L: [   8    4  -36  -29  -14  -32   12   -9   34  -54   56   12  -10   31
  -30   67  -43    3   37   67  -16  -40   21 -104   48]
K: [-11  -2   7  21 -10 -15 -24  13  11 -12  -8  -3 -19 -13  16  33   6   5
 -11  -4   5  37  -8  18 -23]
E: [ 17   6  27   9  25  14 -15  -6  21  18 -11 -14 -26  -2   9  -9 -11  -9
 -52  10   0  39  13 -14  20]
P: [ 19 -17 -25 -40 -16 -28  25  -1 -15 -40  26  -7  -9  39 -23  55 -45  13
  42  62  -6 -61  33 -86  63]
S: [  24    8    7  -47   49  -75    8   12  -29  -55   46   25   11   24
   13   92  -16  -46   42   52   39  -43   14 -105   60]
Z: [  9  10  -9  20   8   0 -20  -6  12   0   3  13  29  -1  12   2   3   3
  -7   8   4 -22 -10   2 -10]
H: [ -1  16  -7   5  -3  12  -5  13   0  30   3  22  22   5  -5  10  14  -1
 -24   3  10  -7  -3   7   6]
R: [  25  -14    2  -52   41  -54    0   10  -34  -26   15    4    9   31
   21   68  -24  -19   48   49   33  -29   32 -107   58]
Q: [  17  -20  -21  -44   -5  -33    7    8  -22   15  -26    4   -3   42
  -12   52  -43   16   44   56    0  -42   38 -108   53]
B: [  9 -14   1  -2  27  -1 -16  -8  39   5  24 -13 -10  10 -10 -17 -47   5
 -45  18 -19   1  13  19 -19]
back: [  4  15 -26] => R
q: [  25  -14    2  -52   41  -54    0   10  -34  -26   15    4    9   31
   21   68  -24  -19   48   49   33  -29   32 -107   58] => R
back: [ 9 27  6 17] => E

T: [-46 -44 -88 -88  -7 -17  30 -31  33 -31  -3 -40 -13  16]
F: [ 48 -16  90  90  11  21 -36 -25 -16  29   1  45  16 -16]
C: [-31   6 -32  67   8  38 -11 -11  -9  67  12 -10  29 -14]
A: [-27 -33 -22 -36 -11  38   8  33  37 -32   6 -32 -66  -6]
back: [-32   6 -32] => A
q: [-31   6 -32  67   8  38 -11 -11  -9  67  12 -10  29 -14] => C
dup A:  => [-32]
back: [ 12  67  -9 -11] => C
back: [  6 -32  37  33   8  38 -11 -36] => A
q: [-46 -44 -88 -88  -7 -17  30 -31  33 -31  -3 -40 -13  16] => T
back: [-13 -40  -3 -31  33 -31  30 -17  -7 -88 -88 -44] => T

J: [-17   8 -35 -45 -10  40  40   3   0  47  -3 -14 -15  18 -47  16  39  13]
G: [-26  32  23  27 -45  19 -15  91 -37 -45  55  13  42  14  32   6  23 -24]
U: [-26  32  19  27 -45  19 -15  91  37 -45  55  13  -7  14  20   6  23 -24]
V: [  5  26   9  -4   7  28  25  27 -11 -14  -9  -1  16  10  -6  18 -21  21]
M: [-17   8   8 -22  15  -8  59  75  28  16  48  -1   5  31   4 -21  59 -16]
N: [ 23 -46 -10  32  12  11 -52 -90  13   2  -1   1 -42 -14  14  49  16  16]
X: [-27 -30 -29 -17  49 -28  -7 -64  23   2 -30  54 -18 -72 -24  26  53  -6]
D: [-26  32  19  27 -45  19 -15  91  37 -45  55  13 -58 -40 -21  62  50   6]
Y: [-26  32  19  27 -45  19 -15  91  37 -45  55  13  -7  14  32   6  23 -24]
W: [-57 -16 -30 -30  36  14 -19  43  41   4   3  58  -9  -8  -6  61  14 -11]
dup X:  => [-30]
q: [-26  32  19  27 -45  19 -15  91  37 -45  55  13  -7  14  32   6  23 -24] => Y
back: [ 32  14  42  13  55 -45 -37  91 -15  19] => G

fifi: [ 53   2  16 -43  19 -20  -9  -6 -16 -34 -28 -20  18   0   8  -4 -22 -11
  21 -24  -7]
Dak: [  2   9 -12  28 -16 -34  -4  15 -30 -27  41  12 -47 -54  22 -12  -2   9
 -12 -42 -24]
suta: [ -4  -9  18  53  18 -47 -30 -20  22 -19 -42   1   4 -63   7 -26  13   4
 -11 -23  -4]
maz: [-39  17  17  34  57 -23 -37  42  17 -30  35 -39  -2 -47 -41 -23 -39  16
  -6 -22 -11]
Bilet: [-41  25   1 -58 -86  59  41  10  41 -30 -27 -57 -44  39 -36  33  55 -27
  38   7  29]
fam: [ 37  53  10 -12  -2   8  28   4 -21 -21   0 -33   9  31  46  -2 -48   5
  -7 -19 -26]
niroz: [ 17   0  -1  -8 -41  17  17  24   7 -11   7 -20  17   1  17  25   2 -26
  31  13   0]
back: [-12  22 -54 -47  12  41 -27 -30  15] => Dak
dup fifi:  => [-20]
q: [ 37  53  10 -12  -2   8  28   4 -21 -21   0 -33   9  31  46  -2 -48   5
  -7 -19 -26] => fam
q: [ -4  -9  18  53  18 -47 -30 -20  22 -19 -42   1   4 -63   7 -26  13   4
 -11 -23  -4] => suta
back: [-34 -16  -6  -9 -20  19 -43  16   2] => fifi
back: [ 41 -27 -30] => Dak
back: [  1 -42 -19  22 -20 -30 -47  18] => suta

berit: [ 13 -17  -9   3  10  13 -43 -33  -6   9  -5   7  14 -32 -36 -28 -43   8
 -37 -42   8  12  -3  -8   8  16 -39  13  17  15 -38  13 -28 -17  16 -12
  17  20 -11  23  16 -34  -5]
samug: [-53 -14  31  25  -4  21 -20 -10  16  15  38 -41 -59 -16 -22 -18 -22   0
 -18 -22 -27   2  34  28  27 -44 -21 -53 -51  15 -17  14 -14 -22 -54  11
  -2  -1  23   1  -2 -15   7]
peg: [ 44  12 -27 -24  -9 -28  10  -4 -16 -28 -36  35  52  10   4   6  12 -15
  12   8  31   3 -32 -25 -31  47   6  49  46 -19  10 -18  10   9  47  -6
   9   9 -23   6   9  12 -12]
Barip: [ -1  32  -8 -12   6 -25  51  40  -4 -15  -8   7   5  42  48  42  54  -4
  48  52   1 -12 -10  -3 -21  -5  47  -1   1 -12  51 -22  40  33   2  -4
 -21 -19   0 -18 -20  45   2]
vip: [-53 -21  31  25  -4  21 -20 -10  16  15  38 -41 -59 -16 -22 -18 -22   0
 -18 -22 -27   2  34  28  27 -44 -21 -53 -51   2 -17  14 -14 -17 -54  11
  -2  -1  23   1  -2 -15 -51]
back: [ 12 -15  12] => peg
q: [ -1  32  -8 -12   6 -25  51  40  -4 -15  -8   7   5  42  48  42  54  -4
  48  52   1 -12 -10  -3 -21  -5  47  -1   1 -12  51 -22  40  33   2  -4
 -21 -19   0 -18 -20  45   2] => Barip

nuzek: [-46  -3  50   2  37  17  27  36 -10  46  46  90 -14   7  27]
nemub: [ 36   7  38  27 -51  22   0  54  50 100 -32   7  -3  38  99]
Pesu: [-52  16  36   7  38  27 -51  22   0  54  50 100 -29   7   0]
back: [37  2 50 -3] => nuzek
back: [  7 -29 100  50  54   0  22 -51  27  38   7  36] => Pesu
q: [-52  16  36   7  38  27 -51  22   0  54  50 100 -29   7   0] => Pesu
q: [ 36   7  38  27 -51  22   0  54  50 100 -32   7  -3  38  99] => nemub
back: [-10  36  27  17] => nuzek

tuzi: [  4 -25  42 -35 -90  10  71  -6 -34]
Godu: [ 14  19  12  19  61 -20  20 -17  50]
kazo: [-24  25 -12   1  39  14 -21 -13   5]
bisit: [  13  -23  -43  -10 -104    8  -71   59  -79]
mifum: [ -2  42 -62  42  42   9  38  42 -36]
mal: [ 12   4 -28   6 -24  -3 -46  29 -23]
back: [ 42 -25] => tuzi
dup mifum:  => [42]
back: [-28   4] => mal
back: [-46  -3 -24   6 -28   4  12] => mal

raf: [  0  21 -48 -35  -9  -1 -30 -36  11 -22 -34  -3 -37]
zuf: [  9 -10 -59 -17  18 -14  29  59  59 -36 -41 -23 -37]
kel: [ -1 -35 -49  -9 -17  48  15 -51  -3  26 -27   7 -11]
ranod: [ 15 -37 -33  17  28  -8   6 -28  23 -87 -22 -40 -16]
keti: [-14 -26 -18 -24 -12 -41 -26 -37 -26  -9  35 -26  19]
fof: [  9 -10 -59 -17  18 -14  -7  13  14  25 -27  37  39]
Topin: [ -1 -12 -18  24  66  -5 -53 -23  35  46 -10 -10  23]
back: [-18 -12] => Topin
dup keti:  => [-26]

